Each row has a class, written as a number after it; each block has new classes, again numbered from 0 up.
[ -5   7   0   5  18 -11  -8  -8 -15  -5   2  -1  -6   6  -6  16  -1   2
 -18 -14   5 -26   5 -27 -27   6 -19  11 -10   5  29  16  -4] : 6
[  0   8 -15  -8 -33  12  27 -25  16  -7  -7  22  19  12   3 -18  38  -1
 -16 -14  12 -19 -43  50   5 -61  13 -33 -11 -16 -68  31 -13] : 8
[ -2   2   0   9  -7  -1  -3  10  -1   2   7   2   3   1   6   0  -3 -10
  20   1  -2  -1  -2  -3  10  -4   4  -4   7 -13 -17  -8   4] : 0
[-13  17   9  23  42 -14  -6 -10   3   4   0 -17  -3  13  12  10 -16  -3
  11 -35 -16 -39  -3 -28 -34 -72 -44  17  -5 -18  24  -8 -14] : 7
[-16 -24  -5 -20 -10 -24   8  -1 -22 -24   7 -16 -15  -2  -7 -30  11   6
 -35 -17  -3  19 -15 -18 -31 -64 -18 -31   7 -36  18 -14  18] : 0
[  9  20   5 -46 -35  31  29  -7 -10  24  -1  11 -13  18 -13 -28   6 -22
  -1  13  16  33 -13  44  38  47  30 -31  -5 -23  19  48   4] : 8
[-16  33 -30  31 -29 -11 -42  -8  42  -7  23   0  21  34  25  13 -12 -17
 -35  34  -6 -10  -8  21  26  18  25 -59  -8 -26 -30 -31 -28] : 8
[ -1  33  -2   4  34 -26  -9  25  18 -40 -10  17  32  -8  -7 -13  20 -66
  11  -4 -19 -25 -23   8  37   7   4  15 -35 -49 -27  11  25] : 7
[ 24   3 -20 -14 -48  28  18   9   0  28 -26  22  20  -8 -31   8  40 -24
  72  21  -9  48 -11   1   2   9  30  18  -4 -13 -15  25  23] : 6
[ 13  16  20  40  50  10 -22 -56 -56  -3  22 -28 -11  10  -1  -5  -2  28
 -86  -3  41 -39   9 -19   9  -8  -8  15 -16  48 -18  24 -14] : 1
[  8  16 -19  20  -1 -28 -23 -17  25 -34  -4 -13  21  -3   3  15  42  -6
 -42  50 -24  -3 -38 -11  -8  -3  -9 -24 -28 -55 -43 -14  26] : 7
[ -4   5  -1  -2  -7  -7   2  18  10   0   2  13   2  -5   3  -1  -9 -12
  27  -1   4  -6  -6  -9   9   4  12   6  -2  -8   1   8  -2] : 6
[-25  -9 -19  33  18 -25 -34  14  21 -11  -6  22  23  -5  12  26  12 -13
  13   0  14  -2  -7   7 -29  16 -35  -7 -42 -32 -11  24  19] : 3
[ -4  15  -2  18   3  -4   4  -4   9  -9  -7  11  11   0  -1   0  -2  -2
   3 -14   9 -18   3  -9   0 -25  10  17   8  -4 -12  -7  -3] : 6
[  0  17  -1   3  20  -1   7   4  13  -5   0   6   8   0   0 -14   2 -19
  15   1 -15  -2 -10   5   4 -11   2  -4 -14 -27 -13  -6  -3] : 7
[ -1  13  -5   8  -1  -8   1   7  15 -15  -2   9   8  -3   8  -1   2 -14
   2   3  -1  -7 -12 -10   2 -31   9  13   2 -18 -18  -6  -5] : 6
[  1 -22 -33  10  34 -18  19 -14 -39   1   2  36  -7  -8 -54 -15  24 -24
 -60 -43   4 -21  66  10 -26  30 -26   4 -23  35  25  27  31] : 5
[ 41  26  17   5  -2  -7   9 -19  26 -18 -24  -6   8  13   3  20  -2 -22
 -61  41 -31 -47  -3  23  48  45  11  37  43   1 -28  16   5] : 8
[ -6   3 -10  43  41 -14 -23 -22 -25 -32  16 -11  11   3  17  26  -3  16
 -36 -47  11 -59  27  -2  -7  21 -33  14  -6  71  33 -11 -15] : 1
[  7  14   1  17  -6   3   4   6   9  -3 -11   6   4  14   6   5   1  -2
   9 -10   6   7  -4   7   9 -12   5   2   5 -11 -15  -8   0] : 4
[  6  -9  -6   6 -31  26  12 -26 -12   4   2   9  21   5  -6   7  24  -3
  20  -6  20  20  12  25  21   7  15  -1   8  31 -12  11  17] : 0
[  9 -11 -13   7  15   1  50  -4 -29 -14  -6  28  12 -22 -14  -3  17 -14
  20 -18   0  -9  11   8   1  33 -10  11  15  29 -11  50 -15] : 2
[ -5 -24  18 -39  -2  -6  13  -1 -16  17   7  19 -12  -4 -10 -15   1   5
   6 -24  39 -20  10  19   1   7 -11  -5 -21  20  20  28  23] : 5
[ 29  -9  -8 -23  16 -38 -27  13  -5  13  -1 -20 -23 -19 -17 -12 -17   4
 -41  10 -20 -17  25 -52 -18 -27 -27  28  -7   8   2 -11  -8] : 5
[-17   0  26 -41 -24  17  22  33 -41  67 -15  12  -8  22 -39 -27 -19  28
 114 -65  37  13  18  -4  -5  96  14 -14  50  18  91  15  15] : 2
[ 17   8  11 -51  -4 -22 -15  19  -3 -24 -18   9  14   3 -16  12  16 -54
  -1  36 -24  11   6  13  10  35   7  16  -3 -39  25 -10  36] : 5
[ 15 -21   6 -16  16  13 -20   3 -16  28  -4  -7   0   5 -25   2   2  41
  -2   1  39  25  -2 -26 -28  45  -7  17  13  38 -13   7  -6] : 3
[ -1  -1  -2  14  14  10  -4   9   7   2  -4  16  13   3  -5  -1  -1  -1
   7   1  13  10  -9   8  -6  10   3   0  -6   3 -21   1   1] : 3
[-12 -10  -9   7  20  -4 -22  14 -13  55  21  11   5  -5  13 -23  24  10
  46 -36  35   8  -7   7 -11  16 -21 -13 -42   6  -9  38   9] : 7
[ -3  17  -9   6  12  -2   5   6   9  -6   1   4  16  -8  -2 -10   8 -13
  27 -10  -1   2 -11  -1  12   0   2  -4 -13 -17 -15  -8   2] : 7
[  5  20 -17  11 -11  11 -14   0  11 -11   3   0   7   4  -4 -10  13 -12
  -3  11  11  11 -15  -1  22 -11  17  -4 -24  -9 -20  -9   7] : 1
[ 22 -15  -9 -36 -27  38  46 -36 -24  22  -9  -1 -12   9 -45 -40  16  35
 -11 -21  45  71   9   3 -15 -26  11  -2  34  18  -4  35  -3] : 3
[  8  20  -3   8  23   7  10  -1  30 -22 -33  27  -9  -6  -5 -41  -7 -12
 -41 -25 -23 -26   6  37 -20 -80 -11   1 -76  -8  -1   3 -27] : 4
[-14 -20 -17   8   6 -22  16  27  -7 -30   0  21   5 -18 -21  -5  -7 -31
  25 -14 -28 -21   2  -3  -6   1  -4 -16 -11 -17 -10   3   4] : 0
[ 25 -33 -10  -3  -8 -17  -7 -14 -24  10 -20  -3  -2  15 -42  -5  -1  42
 -30 -22   8  22  62   6 -25  78   3  -1  44  56  26  -6  -3] : 4
[  5  10   9  23   5  25   3 -33  16  -7  -4   4  15  16  14  -2   8   3
 -29  18  18  12 -22  22  -6 -67   4   2  -6  -8 -42   5  -6] : 3
[  0  12   0   9  -6  -5  -6   5   7   3   1   6   8   1   1   0  -2   3
   8  -5  18 -10  -1 -13  12  10  16  11  11   1 -10  -3   4] : 6
[ 11  14 -17  11 -15 -14  -7 -18   5  -3  14  -7   4  -6  11  13  18  -9
 -40  10  25  13  18 -16  33  -6  -6  15  14   1  -8 -20  37] : 5
[ 39 -14  -8  -2  15 -21   1 -11 -28 -36   2  -2  20 -33 -10  33   8 -17
 -26  37 -29 -28  15 -12  16  24   0  23   3  52 -37  -7 -14] : 5
[  1  19  -6   7 -10   2   0   7  10  -3  -1  10  10  -5   3  -4   7  -7
  16  -3  14   0 -13 -12  13 -16  19  13   0 -10 -24  -3  -3] : 6
[  4  11   6   3 -10   1  -8   2  -3  17  -5   4  21   7   4  -8  12   0
  24   4  19   8  -8  -4  15  21  12   4  18   5 -14   8   2] : 2
[-14  18   7  -1  -9  37   8 -23  23  17  11  36  19   4  21  13   4  -5
  41 -27  69 -16  17  43  34 -16   6  16 -36  37 -21   6   2] : 5
[ -1  19   6   9  17  -1  -4   8  14   3   7   0  10   4  16  -5  -4 -14
  27   9 -10   1 -14   5  11  -2   5  -4  -2 -25 -18 -15  -8] : 7
[  9  -3 -23  -2 -23  -5   1  12  36 -22  21  10 -15  14 -14 -20   3 -48
 -64  50 -40   7 -18   4  27  -2  15 -37 -39 -22  -9  -2  23] : 0
[-17 -13   2 -30 -41   5  18  26  11 -16   1  27   9  12  -6  -4   7   2
  53 -21 -10 -18 -18  47   4  58  20 -55  -4   5  32 -19  18] : 0
[  3  16  21 -18   5  28 -11  14  -8  56   6  33  19   9  38 -14   5 -17
  88 -31  34  -6   4  50  22  32  -1  15 -33  43  15  70 -30] : 2
[  -2   30  -47   38  -21  -23    5  -28   31  -28    2   11   10   -8
    5  -19   22   -3  -38  -37   -2  -31    0  -10   -9 -108  -12  -11
  -28  -22  -32   14  -14] : 6
[ -2   6  18  14 -45   2  15 -42   7   9  11  -9   3  31  12 -10  -1   9
 -15  35  13   1 -26   9  21 -35  18 -44  20 -16  -7  24   8] : 2
[ 15 -16  33 -28   3 -11  41  26  18  -7 -15  18 -21  19  10  13 -31  17
  41 -22   9 -27   8  24   9  50  -5  22  64   3  -6  19 -18] : 4
[  6  11   4   0 -13   1   1  -9   2   4   3   8   9  -1  13  11  11  -7
   3  15  13   0   5  12  14 -17   7   3   8 -12 -21 -21  18] : 5
[ 21  10  11   9 -15 -28 -16 -26 -13 -37   8 -32  25  12  10  16  15  -7
 -51  64 -10   4 -32 -33  26   4  17 -11  46 -11 -35  -7   0] : 2
[  3 -10 -18 -15   4 -28  18 -18   7 -38   3  -2 -11   2 -10 -22   7  -9
 -24 -35  18 -21 -11 -14  -5 -99 -30  18  -6 -21 -32  54 -11] : 1
[ -8  12 -26  40  10 -23 -12 -18  11  35  10  19  -8   0   5 -10   2  -8
 -19 -51  27 -37  50  -3  -5 -61 -40  17 -27  -2  -7  27  18] : 5
[ 22  23   4  36 -12 -14 -43 -21 -21   9   5 -24  25  19  -3   4  11  11
 -47  36 -19 -21  -2 -17  17  58  21 -27  15  38  12 -21   5] : 2
[  4  19   2   7 -38  18 -12  14  41  14 -13  20  30  14   8  11  -2  17
  69  30  21  25 -16  35  19  55  40 -23  21 -26 -49 -18   0] : 3
[ -6  24  43  -3  53 -13 -58  39  17  -7  11 -10  -2   2  48   6 -40 -36
 -18  79 -19 -17 -35 -20  12  30  -2   9 -44 -25   5 -16 -28] : 2
[-16   2   1  39  34  33   3 -19  23   3  22  17  -4  11  29 -10  -7   3
 -47  20  35  13 -28  11 -17 -81  -7  -9 -40  -3 -60   1 -23] : 3
[  4  12  -4   7  15   3  -5   5   4 -19  -2  -2   1   2  -4  -1  -8 -10
   3  -5   5  -9  -1  -9  12 -11   3  24   1   0 -10 -12  -6] : 1
[  8   9   2   7  -3  -5 -11  -4  -5   6   3   5  13  -5   7   7  11 -12
  -5  13   5  -5   7   2  12 -16   6   7   0  -1 -19 -28  19] : 5
[  6   5  -4  15 -17  -2  -3   1  10   4  -8   4   1  14   3   5   3   7
   1  -5  13  15   2   7   8   8   4  -9   1  -2  -6  -4   7] : 4
[ 13  -7  -6 -23 -11  -3  30  15  -9  11 -17  26   3 -12 -15 -36  36   9
  18 -18   3  -2 -18  17 -10  24  -2  -8  -1   1 -11  42   8] : 2

A new block, with new classes numbered from 0.
[-19 -31 -18   1 -46  33 -11  29 -24 -44  -5  62  28  33  59  32  20  -6
  47  -1 -57  -7   9  19  -4 -46  45 -44  -9 -62 -27  -8 -38] : 5
[ 24 -24  17  37   4  10  12  24  36 -16 -39 -13  16  -9  37  -4  26   2
 -16 -13 -52 -31  -1 -15 -23  39  22 -13 -11  -8  -5  -5  42] : 8
[ -9 -19 -12  26 -21  14 -21  24  10 -26   2   5  26  28  34  32  48   4
  49  16 -34 -18  13  66 -36 -21  43 -54 -16 -13 -33 -20  -8] : 7
[ 10  11 -28 -20 -33  24 -16 -13 -41  -3   8  53  -7   8 -58   4  18  28
 -17   0   7 -40  11 -54 -21  15 -53 -17 -24   3  16  25 -12] : 7
[-23  22  16  38  -9   0 -43   2  10  45  10 -29 -22  23  -4   6  20 -16
  11 -18  -5  -5 -21  72 -19   3   9 -13   0  31 -25  -2 -16] : 1
[ 28   6 -70   3 -43  12  -1  42 -54  12   6  59  15   1 -11  -1   1   3
 -27  -9 -37  19  24 -80  -9 -11 -33 -23 -45 -21  -6  34 -17] : 2
[ -12    3   10    7  -70    4 -101   27   43   -1   -1   28  -26   34
   12  -16  -40    9  -14    9    0   14  -31    8  -17   14   12    6
   23   19  -23   43   -1] : 6
[ -2 -24 -60   5 -49   3   2  54 -26  13 -27  58  30  -7   6  -3  21   4
 -26   0 -31  11  70 -63  -9  -8 -61   5   6  -7 -25  22 -16] : 2
[ 28 -13   5  45  -9  22   6  24   1 -13 -33  -6  22 -40  38   9  12 -27
 -12 -32 -57 -46   0 -19 -41  11 -11 -15 -12 -29  -7  -1   7] : 2
[ 45  12 -25 -10 -42  -1 -36  39 -16   6   1  60  -9  18 -22  16   1  39
 -26  34  16 -20  -5 -53   3   9 -11   8 -37  -1   7  21 -23] : 4
[ 15 -13  42  20   4  34  12  -4   0  -9 -30  -1  37  -6  22  15  28 -26
  -2   8 -48 -44   7 -15 -26  33  29  -7 -20 -24   6 -22  18] : 5
[ 69 -22 -25  -9 -28  35 -48  30  -4  27 -15  23  21   6  19   5  23 -16
 -24 -36 -79 -55  43 -37 -27  21  33  28  -8  40  11  25 -26] : 4
[  6 -26   7  42   2  24 -18   7  43  -7 -44 -15  29 -11  46  13  45 -21
  11 -22 -61 -10  -2  17 -55  -8  17 -23  -1  -4 -26   8   8] : 1
[  0  -1 -42  39 -24   4 -41  43 -10 -40  36 -18  20  54  16 -20  33 -35
  34 -17 -61  21   9  -2 -59 -64  62 -57 -64   3 -46  26 -10] : 1
[  5   7   2  36  -9   1 -65   4  15  31  19 -12   3  22   0  17  -5 -19
   8   6 -15  12  -3  39 -21  21  27 -16  -5  44 -25  -8  -5] : 3
[ 13 -25 -21  13 -24  34   8  34   3 -48 -11  -8   4  27  39  44  23   4
  48   0 -39 -16  13   3 -28 -20  60 -44 -19 -15 -36 -16   5] : 8
[-10   4  16  24 -29 -15 -46  14  28  25   9 -20   4   5  16 -16   0 -17
 -14  -8 -11  -5 -14  59 -20   8  17  -9   8  32 -32   4 -12] : 6
[  7   3  14  39  -3   9  23   8  -1   6 -17  18  48 -13  35   0  23 -23
 -13  -8 -76 -17  -1   3 -34  36  12 -14 -11 -13  17 -15  19] : 0
[ -2  -3  23  14 -13   0 -30  -5  26  33  36 -23  -9  17  46 -68 -35 -37
 -51 -21 -58  -6  36  22  19  44  43  47   5  31  20  -6   9] : 3
[ 32 -42 -16   4   2  30  20   5 -24 -35 -25   6   7  27  25  57  38  23
  61  -8  -6 -25  18  33   3 -38 -28 -34   4  -8 -25 -43 -29] : 4
[-27 -37 -14  28  17 -14 -27  31  -8 -56   9  10  14  48  41  39  14  -3
  39   0 -29 -16  11  41  11 -36  49 -12  13  -2 -46 -29   1] : 3
[ 20   7 -34 -19 -50  26 -20  27 -43   8 -17  60  33 -20 -22  19  41  15
 -32  30  -6 -15  13 -61 -32  15 -59 -16 -54   3   1  18 -28] : 7
[ 66   2 -36  20 -43  -3 -17  55 -36   1 -14  46 -29  20 -11 -30  40  21
 -21  20 -12 -31  21  -7  -7  10 -51 -29 -46  26 -22  27  -3] : 4
[ -6  -2  -9  47  -8 -11 -75   8  26  17  -5  13  10  33  -8   8  -7  -1
  18   5 -12  47 -19  17 -16  31 -12 -30  14  30 -24  18  19] : 3
[-34 -11  -4  15   7  20  -1  18 -11 -20   7  41   6  38  33  46  21  -8
  36  14 -37 -11   4  10  -7 -31  50 -20  -2 -10 -19 -31 -17] : 0
[ 20   8 -39 -22 -46  33 -27  37 -47  11  13  59  -6  -1  -6  11  20   8
 -27  12 -10 -22  19 -47  -9 -14 -35  -7 -50  -4   8  14 -40] : 7
[-12  42 -59  15 -27  15  43  24 -79  18  36   1 -21  22 -24  -3  35 -18
 -25  -6  -2 -30  34 -40   7  -6 -44 -30 -67  11   1  11 -22] : 7
[-25 -33 -15   8 -20   9  -5  21 -22 -40   2  11  33  27  30  23  44   2
  38 -12 -49 -29  15  25 -21 -17  29 -45  -9  -9 -48 -10 -21] : 2
[ 40 -13   4  58 -18  -5 -10   4  45 -11 -58  -6  37 -14  39   4  17  -7
  -6 -15 -51 -26  -8  22 -35  28  14 -13   5  -6 -11   9  16] : 4
[-20  13   3  26 -68  -8 -59  12  43  24 -19  -2   7  12   6 -19 -28  -8
  -7  -7 -20  27  -1  30 -24  44  35   3  24  24 -22  21   6] : 8
[ -4 -10 -15  42 -23 -19  53   2  23 -27 -37 -28  53 -36  74 -10   4  -9
 -34 -26 -64 -14   2  19  -5  14   8 -13   1 -52  -8  10  26] : 2
[  8   9 -43 -18 -40  18 -21  28 -54   5  14  40  23   7 -13  -8  30   2
 -23   4 -19   7   9 -44  -9  -3 -50 -24 -62   7   6  24 -30] : 7
[ 31 -34  25  42  -5   2   4   8  32 -30 -41  12  35 -20  33 -21  12  -8
 -19 -13 -52 -25  -1   3 -44  12  -1 -18   7 -18 -18 -12  31] : 6
[ 49  11 -51  17 -50  25 -18  48 -41  51  -2  55   5 -10 -10   4  19  -7
 -42  -2 -43  -6  35 -58 -29  11 -27 -22 -46   7 -13  20 -22] : 2
[-12  23  19  41 -24  16 -50   0  21  45  13 -41  23  34  32  -1   4 -39
  12  -8 -42  33 -32  49 -10  25  41 -40 -29  10  -5  12  -7] : 5
[ 20  12 -33   0 -26  38 -18  31 -51  13  -3  53 -10  31 -29  16  29   5
 -21   8 -19   6   4 -88 -21  -5 -28 -15 -59   6  -6  18 -14] : 1
[ 98  11 -52   2 -61  26  40  48 -10  20 -28  -6 -11 -49   0 -11  -6 -20
 -10  23 -35  -9  82 -11 -50  22  15   5 -18   1  -6   8  41] : 8
[ 25  20 -47   8 -25  15  14  38 -63  43  24  38  14  15 -18   5  28 -10
 -24  -1 -23  25   2 -56 -10   4 -31 -47 -63  14 -13   7 -28] : 6
[ 37   1 -20 -11 -47  47 -17  47 -42  12   4  61  13 -11  -1   2  31  -8
 -10  16 -29 -19  17 -85 -30  -1 -43 -32 -60 -26  10  26 -31] : 5
[ 41 -22   5  32   1  -4 -10   8  33 -19 -10   7  32 -36  40 -11   2  -8
 -16  -4 -52 -28   7   6 -36  23  12  -8  -1 -20   3   2  26] : 3
[  1  21  30  25 -14  19 -33   7  -6  36  -4   1   0  23   8  26  30  -9
  -2  13 -36 -30 -23  44 -23  56  14 -13  -8  45  -2 -13   9] : 0
[ 12   6  14  57  -2  13  -4  14  22  35 -10   3  43  23  16  -4  35 -16
  -5 -31 -92  -7  -4  -5 -46  58  51 -17  -9 -15  19   2  35] : 1
[  4  28   5  27 -59  -4 -39 -51  36  20 -23 -24  11  10  42 -17 -30   7
 -40   8 -13  54 -51 108  12  20   7 -27 -22   6  -8   8   6] : 7
[-20   9  15  15 -24 -19 -44  11  16  24  -3   2  34 -17   2   4   1 -23
  -6  -5 -16   0 -28  40 -32  22  29  -6  12  23 -30   6 -19] : 6
[ 44  18 -39  -9 -65  24   2  42 -16  27   2  46 -18   7 -18 -16  -7  27
 -31  26  -7  23  26 -77  -9  36 -26 -12 -43  -3  13  23  11] : 8
[  4 -35   4   8 -19  34 -12  23 -11 -39 -14  14  23  45  47  62  45   7
  46  12 -41 -44  11  43  -8 -26  48 -38  -7 -29 -31 -25  -5] : 5
[-17 -26  -3  30  -3  23 -21   7 -14 -35  -7  31   7  49  22  46  33   0
  47 -10 -30 -29  -7  28  -5 -44  34 -55  -6 -33 -37 -13 -17] : 5
[ -3 -19 -55  -3 -84  36 -49  21 -14 -54  24  54 -23  55  59 -24 -30   0
  41  -8 -55  52  -1  10 -10 -67  44 -69 -33 -37 -47  35 -38] : 2
[-12 -19  31  36   5  -6 -11 -13  56 -12 -37  -5  62 -22  33  15  40  -3
 -24   0 -54 -49  -1  10 -52  28  16   1  17  13  -6  -3  21] : 0
[-29 -35 -20  11   5  16 -10  37 -19 -61   2  29  -6  29  27  36   8   1
  51 -21 -34 -34   6 -12  -6 -45  36 -23  13 -41 -34  -3 -11] : 2
[ -3  17  25  39 -23   1 -32  -4  22  45 -15  -1   5  -9  -3  -1   5 -16
  -3   5  -4  -6 -12  42 -16  29 -14 -20   6  -5  -6  10   0] : 5
[ 11   6 -24   0 -30   1 -23  35 -15  21  17  77   7   8  -4   0   9  27
 -49  21 -10  -6   9 -59  -6 -14 -46   1 -30  -6  16  10 -20] : 0
[  7 -19  -1  23 -54   9  -1  -6  37 -35 -19   7 -35  -7  77   8  11  20
 -29   1  -4 -67   3  74  10 -63  -3 -28  -1 -47 -35   9 -21] : 5
[  5 -24 -19  27 -12  13 -22  29 -12 -46  10  23  10  32  44  53  12   0
  32  14 -32 -19   4  22 -11 -29  46 -34 -17 -15 -38 -30 -11] : 3
[ 19 -23 -20 -15 -22  35 -19  44 -26 -44  31  -4  30  20  46  32  23 -20
  27 -13 -52 -27  -5 -18 -35 -46  58 -35 -46  -5 -28  -6 -36] : 6
[  1   6  17  13 -43  28 -57   8   7  27   8   3   7  21  11  -4  -4 -27
  18  -9 -38  15 -23  27 -39  31  34 -32  -5  30 -23   4 -18] : 6
[-12  15  14  26 -10  -5 -57   6  34  60   4   0  19 -10  12  13  13 -16
   1   1 -23   8 -17  61 -31  18   7  -8  15  38  -7   4 -18] : 0
[ 30  18  31  22 -29  11 -67   4   5  -4 -21 -16 -62   4 -10 -34 -21 -24
  42  -4 -18  -2 -36 114 -38  24  21  -7  23  19 -24  23  38] : 1
[ 53  -6  -3  33 -11  20 -75   0  52  24 -30 -12  37  -7 -26  46  28  -2
 -18  -2 -25 -21 -24 -37 -85  24  18 -35 -16  50 -30  35  16] : 6
[ -7   2   4  44 -32   7 -50  -3  48  33  -3 -22 -10  18  13  -6  12 -15
  -7 -16 -15  -4 -10  36 -38   8   6 -38   8  44 -42  22 -10] : 6
[ -1  -2 -12  42 -37 -14 -71  41  -6  15 -21  15  28  12   9  15  12  -9
   8 -21 -48  -4 -17  53 -26  24  14 -22  12  15 -40  19   0] : 2
